Below is a small trained network, with its code and all its weights. Each question gives an input and a class and asks what happens when units are switched off, that is, made to give their printed mean instead of their output.

import numpy as np


def w(rows, s, z=0):
    codes = np.array(rows[::2]) - 128.0
    scale = np.full(codes.shape[1], s)
    scale[-1] = z or s
    return codes * scale


def f(y):
    return y / 2 * (1 + np.tanh(0.7978845608 * (y + 0.044715 * y**3)))


def log_softmax(a):
    a = a - a.max(-1, keepdims=True)
    return a - np.log(np.exp(a).sum(-1, keepdims=True))


def net(x, mask):
    res = np.array(x, float).reshape(1, 3) / 4 @ E
    y = f(res @ A[0][:, :-1].T + A[0][:, -1])
    res = res + np.where(mask, y, B[0][:, -1]) @ B[0][:, :-1]
    return log_softmax(res[-1] @ U[:, :-1].T + U[:, -1])


A, B = {}, {}
E = w([
[47,148,233,59,70],'x0',
[3,221,26,56,184],'x1',
[186,181,160,81,170],'x2',
],0.014)
A[0] = w([
[116,184,221,70,88,55],'N0',
[176,199,146,145,246,253],'N1',
[119,140,80,26,154,81],'N2',
[127,179,145,56,199,141],'N3',
[78,187,74,161,196,88],'N4',
[99,181,58,97,174,144],'N5',
[28,75,179,139,109,191],'N6',
[182,133,109,165,156,219],'N7',
[122,168,99,140,141,29],'N8',
[56,131,104,134,159,92],'N9',
[74,70,97,225,135,181],'N10',
[3,198,97,118,161,137],'N11',
[113,61,103,152,89,108],'N12',
[129,179,75,70,113,119],'N13',
[80,94,80,130,172,79],'N14',
[92,110,117,125,181,19],'N15',
],0.015,0.0055)
B[0] = w([
[187,153,204,30,93,204],'N0',
[118,69,209,210,190,213],'N1',
[80,208,150,66,190,201],'N2',
[167,147,204,49,177,206],'N3',
[73,222,112,180,118,210],'N4',
[96,219,119,210,176,226],'N5',
[2,37,183,135,89,186],'N6',
[148,21,119,155,132,186],'N7',
[76,191,95,79,125,151],'N8',
[54,78,79,102,57,180],'N9',
[205,194,70,224,164,181],'N10',
[26,110,89,83,83,254],'N11',
[133,167,118,193,203,158],'N12',
[75,217,131,109,187,191],'N13',
[72,150,68,144,40,169],'N14',
[110,171,88,78,94,146],'N15',
],0.0097,0.025)
U = w([
[206,117,16,198,105,221],'0',
[77,80,182,197,67,255],'1',
[107,217,47,221,47,35],'2',
[52,87,28,85,46,25],'3',
[192,57,129,152,144,242],'4',
[245,85,140,40,70,88],'5',
[139,223,52,158,206,3],'6',
[117,212,140,85,107,14],'7',
],0.011,0.0056)

Each question gives the input, the list of numbers given to net, and the class t.
The units are the neurons (one row each of A and B). Each row of codes is followed by its name. A weight is (code - 128) times the scale printed after its matrix; where a second scale follows, it is the last column's (A, B and U).
mask holds one flag per neuron, in row order. A switched-off neuron (its flag False) gives its mean, the last column of its row in B, instead of its output. The means were averaged over made-up inputs and are rounded, as every weight is.
A unit's drop is (log p(t) with every unit on - log p(t) with that unit switched off) / (log p(t) with every unit on - log p(t) with every unit switched off).
The circuit of an input: a set's keep is (log p(t) with only the set's units on - log p(t) with every unit switched off) / (log p(t) with every unit on - log p(t) with every unit switched off). Starting from the 12 units with the biggest drops (on a tie, the unit counted first), units are removed one at a time, each time the one whose removal leaves the highest keep (on an exact tie, the one counted first), for as long as the keep stays at least 0.8.
circuit, biggest first: the units of the circuit, biggest drop first
unit that matters most: the unit with the biggest drop
k most important neurons: the k neurons with the biggest drops, biggest first
drop of u: that unit's drop, to one decimal
input [0,-1,6], class 4: unit that matters most : N1
input [7,0,6], class 5: circuit, biggest first : [N0 N5 N4]
input [0,7,-2], class 2: 3 most important neurons : [N5 N4 N13]
input [2,0,0], class 1: 2 most important neurons : [N11 N3]
input [4,1,-4], class 3: 2 most important neurons : [N1 N5]
input [-7,2,-1], class 2: 4 most important neurons : [N3 N14 N2 N4]
input [7,8,0], class 3: 4 most important neurons : [N11 N9 N6 N14]
input [-2,4,0], class 2: drop of N14 : 0.7
input [-6,-5,1], class 4: drop of N4 : 0.2
input [4,-2,3], class 5: drop of N14 : 0.0
input [4,5,-1], class 3: 2 most important neurons : [N11 N9]
